[-0.45 -1.49  1.76 -0.46 -1.42 -1.00  2.29 -0.17 -1.33 -2.78 -1.27 -1.67
  1.05  2.27 -1.87  0.69  1.31  1.66  0.67 -1.06 -0.28 -1.39 -0.30 -1.26
  0.11 -0.82 -0.42  0.63  0.49 -1.30  1.07] : <38>/(36)
[-4.21 -0.80  1.43 -0.69 -1.95 -2.33  1.73 -1.08  0.05  0.29 -5.90 -2.91
  1.14  5.58 -2.10  1.26  4.15  0.48 -0.44  0.48  0.51 -2.41  1.03 -0.77
 -2.61  0.29  0.12 -1.64 -0.49  1.53 -0.14] : <38>/(50)
[-0.31 -0.33  0.83 -0.93  0.19 -3.04  0.86 -0.13 -0.13  1.07 -0.75 -1.08
  0.75  1.91 -0.30  0.10  0.81  1.37 -0.72 -0.53  1.06 -0.82  0.42 -1.20
  0.09  0.00  1.35 -0.04  0.25 -0.17  0.00] : <32>/(38)
[-2.83 -0.30  1.15  0.32 -0.93  0.71 -0.20 -0.21  0.28  1.23 -1.10 -0.47
  1.30 -0.65  0.55  0.96  0.27  1.52  0.64 -0.79  0.02 -0.93 -0.01 -0.46
  1.69  0.27 -1.21  2.05  0.15 -1.41 -0.66] : <28>/(37)
[-1.13 -0.49 -0.41 -0.04 -0.89 -1.32 -0.34 -0.62 -0.75 -1.19 -3.44 -1.10
  0.83  2.21 -1.99  0.36  2.36 -0.94 -0.72  0.67 -0.04 -0.70  1.79  0.72
 -1.67 -0.97 -1.95 -1.44  0.36  1.34 -0.79] : <38>/(50)
[ 2.02 -0.44  1.18 -0.69  0.66 -2.40  1.42  0.00 -0.39  0.72  0.29 -1.01
  0.07  0.42 -0.40 -0.74 -0.68 -0.10 -0.62  0.90  0.72  0.13  1.19 -0.07
  0.01 -0.72 -0.67 -0.36 -0.12 -0.71  0.19] : <32>/(43)
[-2.08 -0.55  1.04  0.23 -1.06 -2.42  1.04 -0.61 -0.66  0.27 -2.96 -2.03
  0.95  1.34 -1.47  1.04  2.06  0.67 -0.90  0.32  0.67 -1.30  0.59 -0.08
 -1.14  0.30 -1.06 -0.49  0.80  0.64  0.58] : <38>/(50)
[-0.25 -0.30  0.91 -0.45  0.04 -3.16  1.66  0.00 -0.38  0.78 -1.42 -1.37
  0.75  0.64  0.47 -0.10  1.23  1.49 -0.18  0.43  0.84 -0.61 -0.69 -2.12
 -0.14 -0.49  0.72  0.09 -0.44 -0.51  0.41] : <32>/(43)
[-0.79 -0.78  2.75 -0.26 -1.67  2.37  0.77 -0.71 -0.84 -2.48 -0.19 -1.44
  0.59 -1.61 -0.56  0.42  1.69  1.20  0.88 -1.09 -0.18 -1.86 -1.14 -0.86
  0.75 -0.22 -0.92  2.89  0.07 -2.13  0.26] : <28>/(37)
[-1.80 -0.84  0.84 -1.53 -2.00 -1.94  1.24  0.21  0.31 -1.33 -1.62 -1.03
  0.73  2.20 -1.55  0.47  0.87 -0.46 -0.18 -0.91 -0.99 -0.55  0.33 -0.19
 -0.59 -1.06 -0.02  0.52  0.27  0.64  0.09] : <38>/(36)
[-0.89 -0.14  1.86  1.66 -1.07  1.77  1.23 -0.37 -0.70  1.14  0.87 -0.48
  1.34 -1.59 -0.11  1.32  0.95  1.46  1.04  0.21  0.20 -0.33  0.29 -0.53
  0.50  0.52 -0.35  0.57 -0.93 -1.37  0.39] : <28>/(37)
[-1.84  0.36  0.14  0.40 -0.86 -1.77  0.24 -1.17  0.69  1.54 -2.73  0.72
  0.37  2.19  0.95  1.61  0.04 -2.33 -1.57  2.46  0.10  0.10  1.85  1.27
 -2.77  1.13 -1.05 -3.45 -0.79  2.79  0.39] : <38>/(50)
[-2.71 -0.09 -0.13 -0.40 -1.46 -1.69  1.12 -0.83  0.47  1.09 -4.10 -2.32
  0.69  1.50 -1.32  0.27  3.22  0.82 -0.54 -0.02 -0.30 -1.55  1.05 -0.45
 -1.43  0.12  0.21 -0.96 -0.35  0.90 -0.25] : <38>/(36)
[-3.26 -1.07  0.30  0.07 -3.10 -0.15  0.20 -0.17 -1.35 -1.01 -1.70 -2.86
  0.80 -0.89 -0.47  0.25  7.47  2.78  1.04 -0.81  0.47 -2.10 -1.47 -2.52
  0.95 -0.77 -1.10  1.96 -0.07 -1.84  0.00] : <28>/(49)
[-2.95 -0.94  0.88 -1.78 -0.53 -4.21  1.52 -0.45  0.41  1.68 -3.23 -2.94
  1.57  2.92 -0.05  0.34  2.36  1.98 -0.68 -0.21  0.99 -2.25 -0.61 -2.38
 -0.39 -1.02  1.65  1.14 -0.72  0.03 -0.57] : <32>/(43)
[-0.13 -0.91  1.47 -1.43 -2.43 -1.57  2.46 -0.43 -0.86 -1.77  0.87 -1.36
  0.29  0.60 -2.30 -0.10  1.14  1.09  0.43 -1.35 -1.07 -1.65  1.54 -0.28
  0.09 -0.81  0.18  2.20  0.77 -0.83  0.84] : <38>/(36)
[-1.49 -1.00  2.56  0.25 -1.75  1.27  0.34 -0.81 -1.78 -1.41 -0.07 -2.64
  1.33 -2.61 -0.94  1.14  1.67  1.37  0.08 -0.92  1.08 -2.13 -1.08 -1.74
  2.43 -1.13 -1.70  4.33  0.37 -2.69 -0.05] : <28>/(37)
[-1.73 -0.28  0.74 -0.50 -1.14 -0.34  1.05 -0.10 -0.35 -0.35 -4.21 -1.28
 -0.24  3.70 -1.54  0.02  1.33 -0.72 -0.55  0.10 -0.13 -1.11  1.24  0.49
 -2.21 -0.01 -0.72 -1.99  0.00  1.33  0.06] : <38>/(50)
[-1.03  0.24  1.79 -0.86 -1.05 -2.71  2.12  0.02 -0.53  2.02 -1.27 -1.51
  0.52  1.44 -0.05  0.75  1.24  1.32  0.38  0.90  1.22 -0.67  0.92 -1.85
 -0.48  0.34  1.24 -0.85 -1.02  0.33  0.44] : <32>/(43)
[-1.83 -0.17  1.27 -2.25 -0.54 -1.87  0.88 -0.22 -0.07 -0.06 -5.00 -0.92
 -0.29  1.76 -0.82  0.87  1.16 -1.38 -0.79  0.31  0.06 -0.88  0.85  1.36
 -2.56  0.07 -0.91 -1.30  0.04  1.76 -0.27] : <38>/(50)
